Below are the code and all the weights of a small trained network. Each question names an input and a target symbol and asks about switching units off, where a switched-off unit gives its printed mean instead of its output.

import numpy as np


def w(rows, s, z=0):
    codes = np.array(rows[::2]) - 128.0
    scale = np.full(codes.shape[1], s)
    scale[-1] = z or s
    return codes * scale


def norm(h):
    return h / np.sqrt((h * h).mean(-1, keepdims=True) + 1e-5)


def f(y):
    return y / 2 * (1 + np.tanh(0.7978845608 * (y + 0.044715 * y**3)))


def softmax(a):
    e = np.exp(a - a.max(-1, keepdims=True))
    return e / e.sum(-1, keepdims=True)


def log_softmax(a):
    a = a - a.max(-1, keepdims=True)
    return a - np.log(np.exp(a).sum(-1, keepdims=True))


def net(x, mask):
    ids = ['αγεζθμπστφψω'.index(c) for c in x.split()]
    T = len(ids)
    res = E[ids] + P[:T]
    q, k, v = (norm(res) @ M[0].T for M in (Q, K, V))
    z = softmax(np.where(np.tri(T) > 0, q @ k.T / 2**0.5, -1e9)) @ v
    res = res + np.where(mask[0], z, O[0][:, -1]) @ O[0][:, :-1]
    y = f(norm(res) @ A[0][:, :-1].T + A[0][:, -1])
    res = res + np.where(mask[1:9], y, B[0][:, -1]) @ B[0][:, :-1]
    return log_softmax(norm(res)[-1] @ U[:, :-1].T + U[:, -1])


Q, K, V, O, A, B = {}, {}, {}, {}, {}, {}
E = w([
[75,81,181,36,141,163],'α',
[141,207,85,183,129,94],'γ',
[110,119,170,85,82,91],'ε',
[95,139,82,159,161,155],'ζ',
[160,177,92,194,107,83],'θ',
[167,121,120,151,53,68],'μ',
[140,88,157,149,81,99],'π',
[125,113,4,124,118,71],'σ',
[112,113,118,82,85,35],'τ',
[168,91,79,213,118,113],'φ',
[2,63,221,56,169,42],'ψ',
[106,160,169,212,195,99],'ω',
],0.0063)
P = w([
[127,131,99,128,166,239],'0',
[28,160,145,158,45,134],'1',
[101,102,170,164,43,102],'2',
[197,228,174,84,114,114],'3',
[43,96,124,166,83,111],'4',
[132,84,170,168,65,92],'5',
[223,202,177,88,125,99],'6',
[58,79,123,159,93,102],'7',
[156,65,165,167,89,87],'8',
[239,175,173,92,137,81],'9',
[41,95,119,160,72,110],'10',
[175,46,164,164,118,83],'11',
[253,140,182,91,156,62],'12',
[37,109,112,160,79,127],'13',
],0.006)
Q[0] = w([
[84,112,99,149,160,211],'H0',
[15,75,87,198,8,88],'H0',
],0.012)
K[0] = w([
[76,182,130,138,134,61],'H0',
[190,60,148,142,194,6],'H0',
],0.011)
V[0] = w([
[203,152,94,239,65,147],'H0',
[122,161,254,237,190,161],'H0',
],0.0045)
O[0] = w([
[157,182,138,102,163,243,251],'H0',
[78,196,254,219,175,122,64],'H0',
],0.0072,0.0033)
A[0] = w([
[184,107,150,106,47,67,101],'N0',
[185,254,154,61,167,175,59],'N1',
[37,153,157,7,180,119,147],'N2',
[177,112,126,157,118,230,17],'N3',
[126,140,129,90,66,15,209],'N4',
[121,145,151,208,99,208,231],'N5',
[63,126,229,167,59,98,47],'N6',
[147,193,238,181,165,114,249],'N7',
],0.007,0.0019)
B[0] = w([
[119,237,156,144,113,156,248],'N0',
[228,63,249,147,214,7,192],'N1',
[179,196,105,188,77,25,144],'N2',
[52,61,184,97,104,81,156],'N3',
[42,183,137,72,239,116,254],'N4',
[152,152,86,140,42,57,201],'N5',
[211,43,147,168,153,211,196],'N6',
[60,146,29,112,254,133,198],'N7',
],0.005,0.0049)
U = w([
[223,46,189,62,110,120,192],'α',
[165,151,101,172,145,93,44],'γ',
[85,159,181,108,200,253,132],'ε',
[95,97,128,132,122,107,92],'ζ',
[172,167,83,208,140,70,8],'θ',
[190,227,110,115,28,157,237],'μ',
[174,87,123,202,125,200,250],'π',
[131,125,8,36,110,165,197],'σ',
[18,216,92,55,153,86,6],'τ',
[122,84,99,183,75,73,185],'φ',
[42,80,184,161,143,53,115],'ψ',
[86,137,72,238,206,165,109],'ω',
],0.0072,0.0026)

Each question gives the input, a string of symbols that net reads in full, and the target symbol t.
The units are the heads (2 rows each of Q, K, V and O) and the neurons (one row each of A and B). Each row of codes is followed by its name. A weight is (code - 128) times the scale printed after its matrix; where a second scale follows, it is the last column's (O, A, B and U).
mask holds one flag per unit, heads first, then neurons. A switched-off unit (its flag False) gives its mean, the last column of its rows in O or B, instead of its output. The means were averaged over made-up inputs and are rounded, as every weight is.
A unit's drop is (log p(t) with every unit on - log p(t) with that unit switched off) / (log p(t) with every unit on - log p(t) with every unit switched off).
The circuit of an input: a set's keep is (log p(t) with only the set's units on - log p(t) with every unit switched off) / (log p(t) with every unit on - log p(t) with every unit switched off). Starting from all 9 units, units are removed one at a time, each time the one whose removal leaves the highest keep (on an exact tie, the one counted first), for as long as the keep stays at least 0.8.
circuit, biggest first: the units of the circuit, biggest drop first
unit that matters most: the unit with the biggest drop
top k neurons: the k neurons with the biggest drops, biggest first
drop when u is switched off: that unit's drop, to one decimal
input θ σ ω σ π μ σ φ μ μ α, target μ: circuit, biggest first -> [N2, N4]
input π σ ε τ μ φ σ μ ω μ ψ σ, target σ: circuit, biggest first -> [N1, H0]
input μ φ σ μ ω ε σ θ μ, target μ: circuit, biggest first -> [N1, N0]
input σ γ π ε ε μ μ π μ, target μ: circuit, biggest first -> [N1, H0]
input μ ε φ μ, target α: circuit, biggest first -> [N1, H0]
input α σ μ ω μ, target ω: circuit, biggest first -> [H0, N7]
input ζ μ σ ε ω ε τ θ, target τ: top 3 neurons -> [N4, N6, N5]
input μ ψ ζ ω μ μ ω τ σ σ, target α: circuit, biggest first -> [N1, H0, N7]
input τ μ σ τ ω μ ε, target σ: circuit, biggest first -> [H0]
input ε ε μ μ μ π μ θ μ ε ζ ε ω α, target ω: top 2 neurons -> [N7, N6]
input ψ π θ, target ω: circuit, biggest first -> [H0, N7, N6]
input γ μ ε ε π φ ε μ ε π μ, target π: circuit, biggest first -> [N6, H0]
input τ μ μ σ ω π π ε τ ζ μ μ τ, target σ: circuit, biggest first -> [H0, N1]
input ε ψ μ γ σ μ ε, target τ: circuit, biggest first -> [H0, N4]
input γ π μ σ μ θ σ ζ τ γ α σ σ α, target σ: unit that matters most -> H0
input μ ζ μ ε μ τ μ τ μ μ μ μ ζ, target α: top 3 neurons -> [N1, N4, N0]
input σ μ ε ω ψ π, target π: top 2 neurons -> [N6, N4]
input θ ε θ σ ε μ ε ε ψ ζ μ, target ψ: top 3 neurons -> [N4, N6, N7]
input ψ μ μ σ ψ μ μ ψ φ π μ μ φ α, target μ: top 4 neurons -> [N2, N4, N1, N7]
input θ ε σ π ε ζ ε ε ε σ μ μ γ ε, target μ: top neuron -> [N2]
input φ μ π σ π σ μ μ ε μ σ μ μ ε, target μ: top 2 neurons -> [N2, N1]
input ε ε τ ε σ τ μ ω τ σ μ π γ, target τ: drop when N4 is switched off -> 0.3
input ε τ φ θ, target τ: drop when N6 is switched off -> 0.1
